Here is a tiny trained network, its code and every weight. The questions are about switching its units off for an input and a class, where a switched-off unit gives its printed mean instead of its output.

import numpy as np


def w(rows, s, z=0):
    codes = np.array(rows[::2]) - 128.0
    scale = np.full(codes.shape[1], s)
    scale[-1] = z or s
    return codes * scale


def norm(h):
    return h / np.sqrt((h * h).mean(-1, keepdims=True) + 1e-5)


def f(y):
    return y / 2 * (1 + np.tanh(0.7978845608 * (y + 0.044715 * y**3)))


def log_softmax(a):
    a = a - a.max(-1, keepdims=True)
    return a - np.log(np.exp(a).sum(-1, keepdims=True))


def net(x, mask):
    res = np.array(x, float).reshape(1, 5) / 4 @ E
    u = 0
    for l in range(3):
        y = f(norm(res) @ A[l][:, :-1].T + A[l][:, -1])
        res = res + np.where(mask[u : u + 12], y, B[l][:, -1]) @ B[l][:, :-1]
        u += 12
    return log_softmax(norm(res)[-1] @ U[:, :-1].T + U[:, -1])


A, B = {}, {}
E = w([
[129,31,195,182,168,169],'x0',
[135,126,128,122,129,131],'x1',
[22,115,102,21,183,95],'x2',
[168,74,241,83,157,2],'x3',
[127,127,128,127,125,127],'x4',
],0.0061)
A[0] = w([
[185,171,113,77,10,97,2],'0.n0',
[159,158,57,230,103,214,120],'0.n1',
[111,68,128,156,76,181,39],'0.n2',
[227,132,42,106,10,161,62],'0.n3',
[140,61,198,188,206,205,149],'0.n4',
[146,175,120,111,51,25,5],'0.n5',
[199,189,138,219,188,204,52],'0.n6',
[201,253,95,170,35,51,68],'0.n7',
[145,136,202,129,46,53,72],'0.n8',
[132,248,51,31,131,101,103],'0.n9',
[184,106,188,180,137,39,84],'0.n10',
[68,134,93,101,178,240,92],'0.n11',
],0.0061,0.0044)
B[0] = w([
[99,113,172,149,156,209,144],'0.n0',
[95,102,194,108,54,78,254],'0.n1',
[137,144,156,93,137,159,119],'0.n2',
[47,189,96,152,61,112,192],'0.n3',
[142,32,75,111,91,164,227],'0.n4',
[150,162,219,41,166,190,145],'0.n5',
[140,60,133,109,2,134,177],'0.n6',
[77,199,205,133,188,196,236],'0.n7',
[191,146,179,102,211,166,171],'0.n8',
[204,80,61,173,108,77,219],'0.n9',
[219,104,156,200,187,141,201],'0.n10',
[197,151,126,121,187,215,185],'0.n11',
],0.0072,0.0042)
A[1] = w([
[62,143,24,62,123,89,107],'1.n0',
[153,82,171,42,216,23,74],'1.n1',
[24,114,16,101,122,125,82],'1.n2',
[95,144,216,98,178,145,22],'1.n3',
[69,95,175,62,240,219,69],'1.n4',
[151,202,172,155,181,156,40],'1.n5',
[172,162,124,7,58,31,42],'1.n6',
[36,52,153,63,133,51,39],'1.n7',
[171,150,233,159,73,69,144],'1.n8',
[99,72,139,2,205,42,99],'1.n9',
[108,159,143,137,157,48,2],'1.n10',
[147,189,200,121,106,58,63],'1.n11',
],0.0076,0.0051)
B[1] = w([
[194,138,96,129,234,87,189],'1.n0',
[81,135,88,182,50,143,253],'1.n1',
[199,127,132,115,235,104,189],'1.n2',
[97,46,118,54,123,186,131],'1.n3',
[176,173,239,80,112,254,198],'1.n4',
[88,126,183,86,89,225,140],'1.n5',
[52,245,151,204,184,185,151],'1.n6',
[141,75,152,119,38,142,166],'1.n7',
[115,160,95,81,233,133,236],'1.n8',
[101,138,123,152,23,170,246],'1.n9',
[104,174,225,178,103,166,111],'1.n10',
[117,243,127,106,161,185,152],'1.n11',
],0.0076,0.0046)
A[2] = w([
[74,184,101,200,126,184,61],'2.n0',
[109,83,126,183,77,165,128],'2.n1',
[70,55,128,106,74,101,43],'2.n2',
[156,95,60,59,168,206,109],'2.n3',
[99,208,88,143,71,111,61],'2.n4',
[154,168,96,114,206,111,124],'2.n5',
[158,220,195,100,185,116,41],'2.n6',
[167,27,107,69,153,180,96],'2.n7',
[33,254,123,174,74,59,54],'2.n8',
[71,154,115,143,117,19,2],'2.n9',
[161,136,142,66,216,87,14],'2.n10',
[57,62,180,60,63,111,124],'2.n11',
],0.0098,0.0063)
B[2] = w([
[70,96,157,120,103,42,175],'2.n0',
[150,110,108,17,144,158,218],'2.n1',
[178,61,100,67,33,182,157],'2.n2',
[118,187,206,110,189,153,191],'2.n3',
[75,150,200,227,151,43,197],'2.n4',
[122,66,93,55,97,120,188],'2.n5',
[57,161,197,53,132,232,188],'2.n6',
[51,213,175,173,130,45,217],'2.n7',
[50,216,130,250,171,41,254],'2.n8',
[45,153,219,197,73,212,127],'2.n9',
[37,157,62,108,46,100,146],'2.n10',
[169,130,1,166,61,168,199],'2.n11',
],0.0085,0.0056)
U = w([
[41,198,107,203,95,37,105],'0',
[136,164,207,54,184,214,180],'1',
[156,43,89,100,27,183,211],'2',
[219,8,232,198,183,47,2],'3',
[161,148,17,50,212,84,92],'4',
],0.012,0.0073)

Each question gives the input, the list of numbers given to net, and the class t.
The units are the neurons (one row each of A and B). Each row of codes is followed by its name. A weight is (code - 128) times the scale printed after its matrix; where a second scale follows, it is the last column's (A, B and U).
mask holds one flag per neuron, layer by layer. A switched-off neuron (its flag False) gives its mean, the last column of its row in B, instead of its output. The means were averaged over made-up inputs and are rounded, as every weight is.
A unit's drop is (log p(t) with every unit on - log p(t) with that unit switched off) / (log p(t) with every unit on - log p(t) with every unit switched off).
The circuit of an input: a set's keep is (log p(t) with only the set's units on - log p(t) with every unit switched off) / (log p(t) with every unit on - log p(t) with every unit switched off). Starting from the 12 units with the biggest drops (on a tie, the unit counted first), units are removed one at a time, each time the one whose removal leaves the highest keep (on an exact tie, the one counted first), for as long as the keep stays at least 0.8.
units of the circuit, in order: the units of the circuit, biggest drop first
top k neurons: the k neurons with the biggest drops, biggest first
top k neurons in layer l: the k neurons of layer l with the biggest drops, biggest first
drop when u is switched off: that unit's drop, to one decimal
input [0,-4,-3,7,0], class 1: top neuron in layer 0 => 0.n9
input [4,2,-2,1,6], class 3: top 2 neurons => 0.n10, 1.n9
input [3,-5,-7,1,-7], class 3: top 4 neurons in layer 1 => 1.n1, 1.n9, 1.n8, 1.n7
input [4,7,0,3,8], class 3: top 3 neurons => 0.n10, 0.n1, 2.n7
input [-4,-2,-7,1,0], class 1: top 2 neurons in layer 0 => 0.n7, 0.n8
input [1,8,-5,1,2], class 3: top 2 neurons in layer 0 => 0.n10, 0.n4
input [4,2,0,-7,8], class 2: top 2 neurons => 0.n1, 1.n8
input [-2,0,-7,1,1], class 1: top 2 neurons => 1.n1, 1.n8
input [-4,-7,0,1,5], class 1: top 2 neurons => 0.n7, 0.n5
input [-8,-5,3,-8,7], class 4: top 2 neurons => 1.n2, 1.n0
input [-3,0,-2,7,1], class 1: drop when 2.n2 is switched off => 0.0
input [5,-1,-2,0,1], class 2: drop when 0.n4 is switched off => 2.1
input [-6,-3,1,-2,-8], class 4: drop when 1.n0 is switched off => 0.2
input [-8,5,5,-1,5], class 4: units of the circuit, in order => 1.n0
input [1,8,-5,-1,4], class 2: drop when 0.n6 is switched off => 1.1
input [5,-2,1,2,-5], class 2: top 2 neurons in layer 0 => 0.n11, 0.n7
